Here is a tiny trained network, its code and every weight. The questions are about switching its units off for an input and a class, where a switched-off unit gives its printed mean instead of its output.

import numpy as np


def w(rows, s, z=0):
    codes = np.array(rows[::2]) - 128.0
    scale = np.full(codes.shape[1], s)
    scale[-1] = z or s
    return codes * scale


def f(y):
    return np.maximum(y, 0)


def log_softmax(a):
    a = a - a.max(-1, keepdims=True)
    return a - np.log(np.exp(a).sum(-1, keepdims=True))


def net(x, mask):
    res = np.array(x, float).reshape(1, 7) / 4 @ E
    y = f(res @ A[0][:, :-1].T + A[0][:, -1])
    res = res + np.where(mask, y, B[0][:, -1]) @ B[0][:, :-1]
    return log_softmax(res[-1] @ U[:, :-1].T + U[:, -1])


A, B = {}, {}
E = w([
[170,46,176,181,192,206,139,184,167,160,70],'x0',
[126,121,125,103,121,127,130,133,134,129,113],'x1',
[113,134,136,136,142,128,144,125,135,124,125],'x2',
[121,122,103,92,211,129,45,97,193,100,140],'x3',
[150,136,29,120,220,111,191,187,81,137,137],'x4',
[157,193,117,153,86,123,113,196,180,1,107],'x5',
[128,131,133,123,132,131,120,134,122,125,134],'x6',
],0.0072)
A[0] = w([
[85,182,98,81,108,65,127,70,80,111,184,67],'n1',
[159,182,130,168,84,104,103,206,171,30,106,53],'n2',
[135,118,93,96,201,127,29,99,217,91,120,252],'n3',
[176,129,43,106,192,95,178,190,66,136,143,93],'n4',
[104,92,137,119,128,122,127,75,93,197,147,73],'n5',
[100,88,157,85,141,119,149,65,100,202,151,59],'n6',
[152,141,144,184,55,125,204,179,72,148,104,221],'n7',
[132,103,175,122,61,117,177,170,88,138,100,231],'n8',
[175,166,150,109,104,99,143,187,177,60,118,39],'n9',
[94,107,246,118,39,128,81,63,158,110,119,163],'n10',
[204,34,161,195,192,253,131,186,162,160,50,123],'n11',
[92,183,67,59,85,56,124,67,86,111,197,88],'n12',
[148,130,29,98,156,120,169,183,83,128,135,137],'n13',
],0.0056,0.0032)
B[0] = w([
[193,115,204,120,114,70,173,201,128,115,145,204],'n1',
[85,36,136,211,186,60,37,178,70,121,53,197],'n2',
[24,104,102,86,75,181,176,77,90,56,192,250],'n3',
[114,211,121,230,143,176,97,171,223,194,111,207],'n4',
[84,81,132,184,175,80,77,184,91,152,31,181],'n5',
[67,70,170,201,198,55,21,216,103,171,70,189],'n6',
[29,100,58,86,102,141,148,69,84,80,192,214],'n7',
[66,117,94,108,110,161,152,50,129,104,169,202],'n8',
[73,56,130,203,179,70,59,204,75,156,82,168],'n9',
[154,198,82,167,120,236,123,156,254,234,99,242],'n10',
[174,132,231,79,52,58,203,164,165,86,184,255],'n11',
[185,98,220,132,69,87,185,186,230,90,159,228],'n12',
[108,199,128,155,120,177,106,128,218,198,126,202],'n13',
],0.0058,0.0063)
U = w([
[99,50,138,184,159,41,57,168,90,139,39,41],'0',
[225,121,209,96,97,66,184,162,156,114,167,17],'1',
[126,130,115,123,121,135,131,117,131,128,135,254],'2',
[141,216,105,164,122,199,108,134,186,176,103,32],'3',
[122,128,124,112,125,134,133,116,117,118,130,235],'4',
[121,132,124,113,121,132,129,114,110,119,133,214],'5',
[59,97,86,91,111,160,145,78,98,88,186,65],'6',
[254,146,71,59,146,140,113,62,47,105,66,13],'7',
],0.0096,0.0051)

Each question gives the input, the list of numbers given to net, and the class t.
The units are the neurons (one row each of A and B). Each row of codes is followed by its name. A weight is (code - 128) times the scale printed after its matrix; where a second scale follows, it is the last column's (A, B and U).
mask holds one flag per neuron, in row order. A switched-off neuron (its flag False) gives its mean, the last column of its row in B, instead of its output. The means were averaged over made-up inputs and are rounded, as every weight is.
A unit's drop is (log p(t) with every unit on - log p(t) with that unit switched off) / (log p(t) with every unit on - log p(t) with every unit switched off).
The circuit of an input: a set's keep is (log p(t) with only the set's units on - log p(t) with every unit switched off) / (log p(t) with every unit on - log p(t) with every unit switched off). Starting from the 12 units with the biggest drops (on a tie, the unit counted first), units are removed one at a time, each time the one whose removal leaves the highest keep (on an exact tie, the one counted first), for as long as the keep stays at least 0.8.
units of the circuit, in order: the units of the circuit, biggest drop first
most important unit: the unit with the biggest drop
top k neurons: the k neurons with the biggest drops, biggest first
drop of u: that unit's drop, to one decimal
input [8,7,-2,6,-2,-4,-7], class 1: units of the circuit, in order : [n11]
input [0,-4,1,-2,-4,-7,6], class 0: top 2 neurons : [n6 n5]
input [-2,5,6,-8,-1,-3,2], class 6: units of the circuit, in order : [n7 n8]
input [-1,-7,0,-8,3,4,-3], class 6: top 3 neurons : [n7 n8 n10]
input [-3,3,0,2,-3,-6,3], class 0: units of the circuit, in order : [n6 n5]
input [5,-5,-3,8,7,4,3], class 6: top 3 neurons : [n3 n10 n12]
input [4,-2,-5,-6,8,4,0], class 3: top 2 neurons : [n4 n13]
input [0,-6,-4,-3,-6,-2,-4], class 3: top 3 neurons : [n10 n3 n11]
input [-8,6,-1,8,-1,-2,0], class 1: top 3 neurons : [n12 n1 n7]
input [-7,5,1,4,-2,5,5], class 1: top 3 neurons : [n12 n1 n7]
input [1,-4,3,5,7,2,4], class 3: top 3 neurons : [n4 n13 n7]
input [-6,0,-2,-5,0,-4,-6], class 1: top 3 neurons : [n12 n1 n3]
input [-7,-2,-5,8,-8,0,4], class 3: top 3 neurons : [n10 n11 n7]
input [0,4,-7,-2,4,-7,-4], class 0: most important unit : n6
input [7,-5,-5,-4,-1,7,2], class 0: top 4 neurons : [n2 n9 n12 n3]
input [4,-7,-1,-5,-6,-8,0], class 0: drop of n6 : 1.5
input [0,0,6,-3,-8,-3,-4], class 3: drop of n10 : 1.0
input [-1,6,4,-1,-2,7,-3], class 0: drop of n2 : 0.6
